Below are the code and all the weights of a small trained network. Each question names an input and a class and asks about switching units off, where a switched-off unit gives its printed mean instead of its output.

import numpy as np


def w(rows, s, z=0):
    codes = np.array(rows[::2]) - 128.0
    scale = np.full(codes.shape[1], s)
    scale[-1] = z or s
    return codes * scale


def f(y):
    return np.maximum(y, 0)


def log_softmax(a):
    a = a - a.max(-1, keepdims=True)
    return a - np.log(np.exp(a).sum(-1, keepdims=True))


def net(x, mask):
    res = np.array(x, float).reshape(1, 5) / 4 @ E
    y = f(res @ A[0][:, :-1].T + A[0][:, -1])
    res = res + np.where(mask, y, B[0][:, -1]) @ B[0][:, :-1]
    return log_softmax(res[-1] @ U[:, :-1].T + U[:, -1])


A, B = {}, {}
E = w([
[156,199,254,35,146],'x0',
[225,8,118,52,117],'x1',
[25,76,115,46,174],'x2',
[141,54,204,233,200],'x3',
[127,129,130,126,123],'x4',
],0.0079)
A[0] = w([
[32,157,113,161,119,95],'neuron 0',
[169,169,99,111,61,126],'neuron 1',
[10,92,125,69,187,112],'neuron 2',
[125,201,130,193,124,134],'neuron 3',
[150,164,228,51,171,96],'neuron 4',
[197,67,107,101,95,57],'neuron 5',
[168,63,116,93,115,41],'neuron 6',
[58,149,126,137,139,88],'neuron 7',
[79,79,57,184,95,25],'neuron 8',
[98,96,149,131,204,107],'neuron 9',
[138,96,76,133,127,93],'neuron 10',
[73,139,73,45,100,98],'neuron 11',
[107,179,127,177,117,99],'neuron 12',
[107,50,205,193,177,2],'neuron 13',
],0.011,0.0044)
B[0] = w([
[115,104,187,71,156,199],'neuron 0',
[175,180,125,189,186,202],'neuron 1',
[206,11,150,172,108,233],'neuron 2',
[152,73,155,82,145,206],'neuron 3',
[44,136,121,179,46,255],'neuron 4',
[103,131,190,70,173,219],'neuron 5',
[94,136,184,62,164,197],'neuron 6',
[124,80,195,61,169,173],'neuron 7',
[50,181,187,155,41,206],'neuron 8',
[149,182,105,202,166,180],'neuron 9',
[78,139,186,118,88,176],'neuron 10',
[173,253,102,209,205,225],'neuron 11',
[134,67,175,81,165,180],'neuron 12',
[104,254,111,136,197,218],'neuron 13',
],0.0093,0.0085)
U = w([
[100,123,169,8,172,61],'0',
[140,193,87,189,197,56],'1',
[42,142,133,146,22,87],'2',
[130,119,114,128,143,254],'3',
[195,100,131,174,131,188],'4',
[152,86,64,114,90,113],'5',
],0.012,0.0093)

Each question gives the input, the list of numbers given to net, and the class t.
The units are the neurons (one row each of A and B). Each row of codes is followed by its name. A weight is (code - 128) times the scale printed after its matrix; where a second scale follows, it is the last column's (A, B and U).
mask holds one flag per neuron, in row order. A switched-off neuron (its flag False) gives its mean, the last column of its row in B, instead of its output. The means were averaged over made-up inputs and are rounded, as every weight is.
A unit's drop is (log p(t) with every unit on - log p(t) with that unit switched off) / (log p(t) with every unit on - log p(t) with every unit switched off).
The circuit of an input: a set's keep is (log p(t) with only the set's units on - log p(t) with every unit switched off) / (log p(t) with every unit on - log p(t) with every unit switched off). Starting from the 12 units with the biggest drops (on a tie, the unit counted first), units are removed one at a time, each time the one whose removal leaves the highest keep (on an exact tie, the one counted first), for as long as the keep stays at least 0.8.
circuit, biggest first: the units of the circuit, biggest drop first
top k neurons: the k neurons with the biggest drops, biggest first
drop of u: that unit's drop, to one decimal
input [-2,3,8,2,5], class 4: circuit, biggest first	(neuron 2)
input [-8,-8,-2,-8,8], class 0: circuit, biggest first	(neuron 0; neuron 12)
input [-7,0,-3,6,6], class 2: top 3 neurons	(neuron 8; neuron 11; neuron 1)
input [-4,-6,-8,-7,-6], class 4: circuit, biggest first	(neuron 3; neuron 13)
input [5,-3,-2,-5,3], class 1: top 4 neurons	(neuron 1; neuron 8; neuron 11; neuron 2)
input [-7,1,-4,-8,5], class 1: top 2 neurons	(neuron 1; neuron 11)
input [-2,-6,4,1,-3], class 0: top 2 neurons	(neuron 0; neuron 7)
input [-4,7,8,0,0], class 4: top 2 neurons	(neuron 2; neuron 11)
input [-6,3,8,3,7], class 4: top 2 neurons	(neuron 2; neuron 4)
input [8,-1,-8,-2,7], class 2: top 2 neurons	(neuron 4; neuron 11)
input [-7,-5,-7,-6,8], class 3: top 3 neurons	(neuron 4; neuron 1; neuron 3)
input [-4,-4,-4,5,-8], class 3: circuit, biggest first	(neuron 11; neuron 3)
input [7,0,3,8,3], class 1: top 2 neurons	(neuron 13; neuron 9)
input [8,-8,-5,-2,-5], class 0: circuit, biggest first	(neuron 3)
input [4,1,1,5,2], class 1: circuit, biggest first	(neuron 13; neuron 9)
input [-4,2,-6,7,-2], class 1: top 2 neurons	(neuron 13; neuron 2)
input [5,4,-7,7,0], class 1: drop of neuron 8	0.1
input [8,3,3,4,-1], class 2: drop of neuron 4	0.6
input [-8,2,-6,-5,-8], class 2: drop of neuron 10	0.2
input [8,0,1,5,-5], class 2: circuit, biggest first	(neuron 4)
